Here is a tiny trained network, its code and every weight. The questions are about switching its units off for an input and a class, where a switched-off unit gives its printed mean instead of its output.

import numpy as np


def w(rows, s, z=0):
    codes = np.array(rows[::2]) - 128.0
    scale = np.full(codes.shape[1], s)
    scale[-1] = z or s
    return codes * scale


def norm(h):
    return h / np.sqrt((h * h).mean(-1, keepdims=True) + 1e-5)


def f(y):
    return y / 2 * (1 + np.tanh(0.7978845608 * (y + 0.044715 * y**3)))


def log_softmax(a):
    a = a - a.max(-1, keepdims=True)
    return a - np.log(np.exp(a).sum(-1, keepdims=True))


def net(x, mask):
    res = np.array(x, float).reshape(1, 6) / 4 @ E
    u = 0
    for l in range(4):
        y = f(norm(res) @ A[l][:, :-1].T + A[l][:, -1])
        res = res + np.where(mask[u : u + 4], y, B[l][:, -1]) @ B[l][:, :-1]
        u += 4
    return log_softmax(norm(res)[-1] @ U[:, :-1].T + U[:, -1])


A, B = {}, {}
E = w([
[98,143,242,242,14],'x0',
[105,252,48,152,36],'x1',
[130,129,130,129,128],'x2',
[127,128,128,128,128],'x3',
[56,125,236,42,113],'x4',
[126,130,127,129,126],'x5',
],0.0032)
A[0] = w([
[135,117,54,148,160,170],'0.n0',
[156,110,142,254,157,4],'0.n1',
[170,97,197,223,48,147],'0.n2',
[122,233,121,64,153,154],'0.n3',
],0.007,0.0026)
B[0] = w([
[186,136,159,165,94,208],'0.n0',
[91,15,14,95,189,159],'0.n1',
[2,102,163,214,155,253],'0.n2',
[58,119,38,109,86,209],'0.n3',
],0.0057,0.0036)
A[1] = w([
[69,156,56,194,228,4],'1.n0',
[219,2,82,195,180,5],'1.n1',
[88,112,151,32,182,52],'1.n2',
[223,99,98,144,146,11],'1.n3',
],0.0064,0.0016)
B[1] = w([
[169,86,144,156,59,185],'1.n0',
[94,127,136,94,181,252],'1.n1',
[184,104,83,151,109,184],'1.n2',
[137,254,169,34,32,164],'1.n3',
],0.0086,0.0027)
A[2] = w([
[239,71,138,85,101,9],'2.n0',
[144,127,120,254,138,2],'2.n1',
[229,111,140,17,183,115],'2.n2',
[206,28,117,107,114,123],'2.n3',
],0.0066,0.0025)
B[2] = w([
[109,54,146,150,102,138],'2.n0',
[196,120,119,113,31,149],'2.n1',
[72,192,119,77,1,255],'2.n2',
[77,73,108,172,116,164],'2.n3',
],0.0089,0.0036)
A[3] = w([
[130,138,237,205,83,253],'3.n0',
[254,187,104,79,75,77],'3.n1',
[170,181,66,51,110,146],'3.n2',
[215,138,75,183,54,178],'3.n3',
],0.008,0.0023)
B[3] = w([
[227,169,77,1,184,232],'3.n0',
[68,75,243,187,150,200],'3.n1',
[182,189,128,243,237,253],'3.n2',
[220,73,215,86,89,195],'3.n3',
],0.0062,0.005)
U = w([
[74,229,150,43,104,253],'0',
[62,44,116,201,190,201],'1',
[48,70,81,65,8,24],'2',
[126,107,175,30,245,70],'3',
[198,167,171,249,163,55],'4',
[214,101,140,113,34,107],'5',
[95,180,6,186,206,101],'6',
],0.014,0.0032)

Each question gives the input, the list of numbers given to net, and the class t.
The units are the neurons (one row each of A and B). Each row of codes is followed by its name. A weight is (code - 128) times the scale printed after its matrix; where a second scale follows, it is the last column's (A, B and U).
mask holds one flag per neuron, layer by layer. A switched-off neuron (its flag False) gives its mean, the last column of its row in B, instead of its output. The means were averaged over made-up inputs and are rounded, as every weight is.
A unit's drop is (log p(t) with every unit on - log p(t) with that unit switched off) / (log p(t) with every unit on - log p(t) with every unit switched off).
The circuit of an input: a set's keep is (log p(t) with only the set's units on - log p(t) with every unit switched off) / (log p(t) with every unit on - log p(t) with every unit switched off). Starting from the 12 units with the biggest drops (on a tie, the unit counted first), units are removed one at a time, each time the one whose removal leaves the highest keep (on an exact tie, the one counted first), for as long as the keep stays at least 0.8.
circuit, biggest first: the units of the circuit, biggest drop first
unit that matters most: the unit with the biggest drop
top k neurons: the k neurons with the biggest drops, biggest first
drop when u is switched off: that unit's drop, to one decimal
input [-8,-4,5,0,-4,7], class 0: unit that matters most => 2.n2
input [-5,-8,-8,-4,0,-5], class 0: circuit, biggest first => 2.n2; 0.n2
input [8,3,1,-5,-1,-1], class 5: circuit, biggest first => 3.n2; 3.n0; 2.n2; 1.n3
input [-3,-5,0,-2,-7,0], class 0: circuit, biggest first => 1.n3; 2.n2
input [5,-3,4,-1,0,1], class 1: top 2 neurons => 0.n1; 1.n3
input [5,-2,1,7,6,5], class 3: circuit, biggest first => 2.n2; 3.n0
input [-6,8,-6,-2,2,7], class 6: top 2 neurons => 0.n3; 2.n1
input [8,1,-2,-8,-2,4], class 5: top 3 neurons => 2.n1; 1.n1; 3.n2
input [5,1,-2,-6,-7,-7], class 5: top 3 neurons => 2.n1; 1.n0; 3.n2
input [1,-4,5,0,0,8], class 1: top 3 neurons => 1.n3; 2.n2; 0.n0
input [-6,2,8,-2,-2,1], class 4: top 2 neurons => 0.n2; 3.n2
input [-6,-3,2,-4,6,-2], class 2: circuit, biggest first => 1.n2; 2.n2
input [5,2,8,-4,-7,2], class 5: top 2 neurons => 2.n1; 3.n2
input [7,5,8,4,-7,2], class 5: top neuron => 2.n1
input [5,-3,2,-8,1,2], class 3: top 2 neurons => 3.n0; 0.n3
input [-5,8,6,2,-1,-2], class 4: top 2 neurons => 1.n1; 3.n3
input [-2,8,-1,-3,1,7], class 6: top 3 neurons => 0.n3; 2.n1; 1.n2
input [1,-2,-6,-1,-7,8], class 1: top 2 neurons => 0.n1; 1.n1
input [8,-5,-6,-1,4,-7], class 3: top 2 neurons => 3.n0; 2.n2
input [6,-6,-1,4,1,0], class 3: top 2 neurons => 3.n0; 0.n3
input [5,-7,-2,7,4,1], class 3: circuit, biggest first => 3.n0
input [2,-1,8,-3,-5,3], class 1: drop when 0.n1 is switched off => 1.5
input [3,5,1,4,0,-6], class 5: drop when 1.n1 is switched off => 0.7
input [-3,2,-4,-3,-5,3], class 4: drop when 3.n2 is switched off => 0.3
input [6,6,8,7,-6,2], class 5: drop when 1.n0 is switched off => 0.0
